Rows, each with its class:
[ -7  -9  -3  10  -4  -1   6  10  -8  -2 -13  -5  -3   8   1  16  -4   3
   7  -4  -6   1   3   4  11  -5  20 -10   9   2   8 -18  -3   5   8  -7
  10   3  -3 -10 -13  -2] -> <45>
[ 12  40 -21 -10   5   7  -2  14  19   5 -41   3  -5   4  -7  17   7 -19
 -12 -19 -11   9  -9  23  -4   0  12  -3  26   8   7 -33 -46   2  -3  -9
  16   6  11  -1 -10  -3] -> <50>
[  6   2  -1 -15   1   5   8   2  10  -8 -17  -2   0   1  -5  -2  -3  12
  -9 -14  -7  -5  -4  16 -13   6   6  -4  11   7   1 -20 -20   7   8  -9
   2  -1  14 -12  -7  -1] -> <47>
[ -9   3 -11  -2  -4   6  -3  10   4   8 -16   1  -8   4  -3   3  -1  -2
  -4  -6   8   8 -10  15   1   5  19 -12  21   3   8 -19 -30  31   6 -12
   8  -3   0  -5  -7   2] -> <45>
[ -1   9  -4 -12   5  -1   8  11  -1   3  -6   0   2   7  -7  -3   8 -12
  -6  -3  -2   1   0  30  -2   6  26  -1  13  -8   7 -17 -18   2   1  -2
   8   1   3  -1 -10   0] -> <45>
[  4  17 -18 -12   7   4   9   6   6  -1 -13   3  -8   1 -14  -1   2 -20
 -10  -8  10  -2  -9  11  -9   2 -12   9   9  -2  -2 -31 -16   6  -3  -9
   7   3   6  -3  -2   5] -> <33>
[ 15  14 -23  -2  -5   2  16   9   6  -4 -18   3 -10   3   4   7  -3 -16
  -9  -2  -6  -6  -5   7   0  -6 -25   0  -3  -5   5 -19 -11   8  -5  -8
   1 -11  10 -11   4  -3] -> <56>
[  4  28  -6  -8  -3   6   1   6   2  -3  -8   1  -5   8  -8   7   9 -11
  -2 -14  -7   2  -3  18   0   5   3  -5  11   5   3 -30 -19  -1   4  -3
   5 -10   4  -6  -7  -4] -> <33>
[  0  26 -13  -7  -5  -6   8   1   1   5 -18   0  -8  10 -14   7   0  10
   2 -15  -7  26 -10  19   4  -5  16 -21  21   3  12 -28 -31  -7   1  -7
   8   8  12   5 -10   6] -> <56>
[  8  24 -25  -8 -35   9   5  20   0  -4 -19   9  -7  21  -9   2   0 -19
 -12  -5  -7 -11   5   8  -8 -13  11  -6   7  -2  -8   2 -12   0  -6  -4
  12  -5   4  -1   3   2] -> <50>
[ 16  31  -9  -9  -1   8  16  17   8  -1 -35   0 -19  11 -15  11  -3 -11
 -18 -14 -12  -3 -10  25  -9   7  -8 -22  14  -2   4 -45 -35  15   7 -23
  13  -5  24 -22 -12   2] -> <45>
[ 14  12 -20 -25  -3   6   5   2   2   0  -4   2  -1  -1  -4   0   1 -17
  -8  -4  -7  -5  -5  -4   4  -3   7   6  15   2  -1  15 -13  -3 -15  -5
   2   2   7   2  -3   1] -> <50>
[ 15  38 -22 -21 -12  18  18  20   4   4 -35   6 -10  16   3   7  15 -27
 -16 -25 -16  -1  -6  34   1   2  22  -9  38  12   6 -46 -39   9  -5 -10
  16   5  14 -18 -18   0] -> <50>
[ -6  24  -7 -36  -9   1   4   1  -5  -2  22  -5 -13  11 -18  16   1 -25
   6 -11   2  20  -7  27  13   5  19   9   8  12  11 -41 -17   5  -2  11
  11  11  18  -8  -9  19] -> <32>
[  4  15  -2 -10 -15  -2   6  13   0   3  -6  -9   6   8 -11   8  -8  -7
   7 -10 -11  -4  -7  11   7   1  27  -3  24   7   1   8 -10   3   0  -7
  11  -7   3  -7  -6   0] -> <35>
[  5  20 -14  -1  -1   2  13  -5  10 -12 -25   3 -21   3   3  -5   0   6
 -14 -16  -9  -7  12  14  -8   0 -17  -6   5  -7  -7 -26 -21   0   9 -15
   6  -2   3 -14   1   5] -> <47>
[ -5  14   2 -13  -1   5   8   3   6   3 -17  -3  -7   9  -8  16   2 -11
  -1  -9   5   6  -7   5   5  -5  17  -5  27  -6   7 -41 -34  25  -2  -8
  11   2   1  -6 -21   1] -> <45>
[ 22  11  -9 -11   4  -2  17   8   5   0 -14   1   2   6  -8  -1   0 -16
  -7   0  -6 -16 -13   9  -9   2  13  -4   1   0  -1  -1 -12   1  -2  -1
  12   6   4  -9   3   0] -> <50>
[ -4  18 -14  15  -1   2   5  18   2   0  -8  -1  -7   4  -4   4   3 -20
   0  -3   5  -4  -3   8   2   1  12  -6   7   8  -3  -3 -12   7  -2 -12
   6   2   0  -3  -7  -3] -> <50>
[ 16  38 -27 -14  -1  11  21  14   9  -5 -38   3 -19  -3 -13   7   7 -28
 -25 -20 -13  -6  -9  28  -3   0 -31 -13   7  -5   7 -62 -36  10  17 -17
  10 -10  18 -15  -7   9] -> <56>
[ 10  61 -17 -13  -3   0  16  14   3   1 -14  -7 -23  14 -13  11   4 -31
  -8  -8  -7  -3  -7  18   7   0   4 -14  19   5   2 -47 -20   7   7  -2
  14  -2  10  -9 -13   3] -> <35>
[  0  17  -6  -6   5   6   8  12  -3   1 -10 -12  -7   8  -8   7   0 -15
  -5  -2  -5   9   1   6  12   2   2 -18   8   4   6 -35 -13   4  -9  -7
   5   7   5  -5  -1  -2] -> <33>
[ -2  10 -21   1  -2   4   8  -4   1   2 -16   5  -6   1  -6   4  -3  -6
  -8  -5  -9  -4  -4  11  -2  -1  -8  -1  -4  -5   3 -23 -31   4   1  -3
  11  -2   9 -10  -8   3] -> <51>
[ 10  35 -24 -16   9   4  21  16  11 -11 -51   1  -8  11 -16   4  10 -25
 -21 -16  -5   2  -5  29  -6  15 -17 -17   7   0   3 -55 -36  13   1 -14
  17  -5  16 -14  -4   4] -> <33>
[  5  39 -25 -24   1   8  14  14   6  12 -25   5 -24  12 -16  10  16 -29
 -23 -14  -6   9  -2  40  -3   1   9 -16  19  11   8 -62 -30   8   3  -2
  11   0  19 -12 -11  11] -> <33>
[-18  29 -29 -17  -7   9   4   8   8   8 -27   4 -10  20  -5  18   4 -39
  -1 -12 -15   7  -6  23   8  -4  29  -4  40  -8  -6 -33 -47  17  -8  13
  18   6  22 -12   1  10] -> <35>
[  5   4  -2  -6   5   0   7   9   6   2 -22  -6 -13   8  -2   5 -10  -7
  -3  -3  -2 -14 -10   8  -1   4  -3 -10   9  -7   1   0 -28   6  -3  -7
  13  13 -13  -6  -5   3] -> <45>
[ -3   9  -2  -2   3  -3  13  -1   3 -11 -14  -4   1   0  -1  -2   6   0
 -12 -14   1  -2   6   5  -9  -1 -13  -4   6  -3   0 -27 -10   2  10 -18
   5   2   5  -7  12  -1] -> <47>
[  2  12 -13  -7   2   1   9   5   4  -6 -22   4  -1   3  -6   8   2 -23
  -9 -10 -10   3  -3  17  -9   1  -4   0  11  -9   2 -22 -21   7   8  -5
  11   2   3 -16   2  -5] -> <50>
[  6   6 -19   6  -2   0   6   4   1  -1  -2  -2 -11   9  -4   4   2  -9
  -3  62  -7 -28  -5   0   5  -3   0  -2   8  -3  -7 -28  -6   4   6 -14
  12  -3   4   0   6   2] -> <56>
[  4  15  -4  -8   5   6   6   9  12  -3  -1   0  -7   9  -9  -1   1 -27
  -3  -2   0   6  -9   4  -5   2  -9  10  13  -1  -6 -21 -22   5  -1 -11
   3  -1   5 -14  -6  -2] -> <50>
[ -9  25 -12  -2  -3   3   5  13   0  10  -8  -3  -2  17  -7   6   8 -12
   2  -8  -2  17  -5  14  11  -2  15  -4  19   9   8 -33 -27   9   1   0
   2  10   3  -5 -12 -13] -> <33>
[  0  19  -8  -4 -10  -2   8  12   9   2  -4  -7  -1   8 -10   8   2 -10
  -2  -8  -3   5  -7  12  13  -1  13  -2  19  12   7 -21  -6   0  14  -7
   4   6   8  -8  -8   5] -> <56>
[ -1  13 -11   4  -4  18 -17   9   4  12 -16   6  -5   0 -10  -3   1 -13
 -10 -13   8  16 -10   9   4  -3 -42   6   5  -3   3 -51 -38  10  15  -5
  -5  -2  11  -7  -5   6] -> <49>
[-12  13  -2   2  -6   3  -5  -3  -2  -4   9  -2  -1  -2  -2  10  11  -8
   0   0   1  15  -1  11   6   0  22  -9   9  10  -8 -28   3   4   6   7
   7   6   1  -6  -1   5] -> <32>
[  0   8  -9  -6  -5  -1   6   7  10   7  -6   1  -3   5   3   3   2 -16
  -5  -7 -12   2  -1   1   3   0   4  -3  17  13   5 -20  -9 -10   6 -11
   7  -1   8  -7   0  -2] -> <50>
[ 13   8 -24   6   7  -4   8   7  11  -7 -21   6 -13   0   1   6 -13 -17
 -21  -8  -6 -22   3  -5  -9  -3 -13  -2  -8 -13  -7  -1   0   3  -5 -10
   6  -9   5  21  14  -2] -> <50>
[-11  21 -10  -7   8   9   2   9   1   4  -9  -7   1  19 -12   5   4  -2
   0  -7  -1  12  -2  46   4   4  34 -19  19  19   3 -31 -20 -16   4   6
   9   5   5  -5  -6   6] -> <35>
[  1  18  -1   0   1  -1   9   6  -5  -1 -11  -7  -4  -4  -8   5   5   1
 -10  -1  -6  -4   7  15   2   2   2  -4  14   3  -6 -23  -9   5  -9  -7
  19  -3  10  -5  -1   0] -> <33>
[ -8  10   6 -16   1  -1   5   5  -9  -3 -15   0   0  13  -2   2  -2   3
  14  -5  -1  -1   1   3  -4   0  27  -5  31   7  -2 -13 -11  15   5  -5
   9   9   2  -5 -15   2] -> <47>
[ 17  29 -26  -1  -7   3   7   8   9  -7 -21  10   1  15 -16   6   4 -25
 -11 -10  -7  -4  -3  24  -1  -3  -5   0  10   3  -2 -39 -19   3  -1 -17
  -2 -10   6 -10   3   7] -> <33>
[  3  33 -10   0  -1  -3   2   3   0  -3 -11  -1  -1   7   1  -2   0 -14
   4  -3 -12  -1   2   6  12   7   1  -1   2  -6  -9 -11  -2   5 -22  -6
  10  -5  10  -7  -1   0] -> <56>

Rows with their classes:
[ -5 -15  -2  -6  -8   0  -3  -3  17 -12   1   4   4 -14   4   0   0  -6
  23  -2  -3  -2  -1  -2  10  -2   2   6  16  -4   4   2  -9  -2  -2  -6
  11   6  -4  -1   4   6] -> hj
[  4  -4  -3  -6 -10   3  -2  -1   8  -1   4   6   1  -2 -12  -3  -1   3
   1   1   1   2  -6  -1   2   0  -2  -4   7   4  10  -1   2  -9   0  -4
   4   5 -10   6   4  -9] -> hj
[-4  3  1 -3  3  5 -4  3  2  3 -2  5 -3 -6 -2  2  0  3 -6  2  1  0  3  0
 -2 -2 -1 17  4 -1 15  0  2 -4  0  4 -1  6  4  2 -1  4] -> hd
[-1 -5 -5 -6 -8  4 -2 -4  7 -5  4  4  1 -8 -2 -3 -2 -1  6  3 -5  2 -5  0
  1  4 -2 -7  3  4  9  2 -1 -7  4 -5  5  5 -1  6  3  0] -> hj
[ -7  -5   2  -1  -3   2  -1   5  -1  10   3  -2  -1   0  -9  -1   5   5
 -12   1   7   3   9  -2   1   2  -3  -3   2  -5   4  -8   0   2   0   7
  -5   1   6   5   1  -9] -> Zq
